Small tables with named rows and columns. After each table, cells are looked up by row and column.

Table modadu
,dulad,nasalu,lamoze,rep,gagumud,seda,rop,vot,nar,gega
bufeteb,56484,36437,83340,50168,42528,48866,54841,35725,74677,67362
pip,53751,35007,80409,41449,35372,34613,51732,33074,63038,69994
rav,60921,35096,62133,50345,41247,52796,57150,48153,54091,76178
barif,49616,47093,69415,40933,31850,32123,47204,16872,59329,77743
fudo,57128,39518,70823,42283,37679,44477,49494,36893,52951,76637
vab,53954,50305,79278,43481,28798,43907,51197,24555,66850,73427
dirovun,55641,47399,78148,65961,57060,41263,57845,16386,93355,67875
pib,51866,44199,72250,50911,43378,37812,53907,15708,74354,78561

What is the vot of pip in modadu?
33074
What is the dulad of dirovun in modadu?
55641
What is the nasalu of vab in modadu?
50305
What is the nar of vab in modadu?
66850
What is the seda of vab in modadu?
43907
What is the vot of vab in modadu?
24555
What is the gega of fudo in modadu?
76637
What is the nasalu of bufeteb in modadu?
36437
What is the nar of pip in modadu?
63038
What is the gega of barif in modadu?
77743
What is the rop of vab in modadu?
51197
What is the gega of rav in modadu?
76178
What is the rop of pip in modadu?
51732
Which row has the largest nasalu? vab

vovur:
      fotat  fogubak  tam  zag  miduba  bogab
ror     0.5      0.7  0.6  0.4     0.3    0.5
vas     0.4      0.2  0.4  0.5     0.7    0.1
lod     0.4      0.5  0.7  0.5     0.5    0.5
sasu    0.4      0.5  0.5  0.6     0.8    0.6
beze    0.4      0.5  0.5  0.4     0.5    0.3

fogubak of beze = 0.5
tam of beze = 0.5
bogab of lod = 0.5
fotat of beze = 0.4
miduba of ror = 0.3
bogab of vas = 0.1
zag of ror = 0.4
zag of sasu = 0.6
fogubak of ror = 0.7
fotat of vas = 0.4
Which row has the largest miduba? sasu

Table noli
,gezi,led,gora,lelezok,demufav,tatet,tedufis
bokinu,125,118,135,176,187,82,127
fofoz,92,169,25,63,83,61,90
nez,29,88,11,129,196,31,197
zem,113,71,170,31,98,182,40
rut,81,168,48,105,104,191,7
gem,121,97,19,70,34,135,194
gigur,199,107,57,30,40,79,197
nesali,124,66,62,26,22,42,109
fifige,64,188,63,180,191,94,75
mibaba,35,107,153,69,66,83,50
fod,131,151,76,7,146,51,11
zot,195,9,165,138,200,48,87

tatet of zot is 48
lelezok of gigur is 30
gora of rut is 48
tedufis of fofoz is 90
tedufis of gigur is 197
gora of zem is 170
Row with the largest lelezok: fifige

Table vidane
cols = putu, gan
rusideb: [98362, 488]
vuzep: [55975, -53499]
lenug: [-91828, -25423]
mun: [-41294, -26385]
sedol: [84663, 10415]
kogadu: [76147, -26267]
daf: [-51023, -47448]
por: [98266, 18315]
pev: [-7910, -45258]
bulug: [-12721, -44925]

gan of rusideb = 488
putu of pev = -7910
gan of lenug = -25423
gan of bulug = -44925
gan of por = 18315
gan of vuzep = -53499
putu of lenug = -91828
gan of mun = -26385
gan of kogadu = -26267
putu of por = 98266
gan of pev = -45258
putu of kogadu = 76147
gan of sedol = 10415
putu of bulug = -12721
putu of rusideb = 98362
putu of sedol = 84663

ratad.csv
,gofa,vupa,fotukis,kenuvu,lemo,bug,tur,lud
nonuliv,113,174,141,95,161,67,120,231
toz,134,120,147,61,110,161,129,168
boz,131,126,139,84,107,174,146,139
selif,181,157,200,75,148,112,154,230
gane,140,121,131,161,156,113,145,233
ripapo,179,116,209,158,136,118,154,209
sur,141,106,154,103,102,158,135,143
doru,120,125,151,62,97,170,145,142
zepo,148,137,206,161,141,140,148,130
kab,113,128,135,67,103,170,123,141
tofo,114,130,152,67,117,159,128,137
regifu,178,163,134,160,83,75,113,233

What is the fotukis of kab in ratad?
135
What is the kenuvu of zepo in ratad?
161
What is the vupa of zepo in ratad?
137
What is the kenuvu of tofo in ratad?
67
What is the lemo of selif in ratad?
148
What is the bug of nonuliv in ratad?
67
What is the vupa of gane in ratad?
121
What is the fotukis of regifu in ratad?
134
What is the lemo of zepo in ratad?
141
What is the fotukis of doru in ratad?
151
What is the kenuvu of kab in ratad?
67
What is the kenuvu of toz in ratad?
61
What is the kenuvu of nonuliv in ratad?
95
What is the bug of boz in ratad?
174
Which row has the largest bug? boz

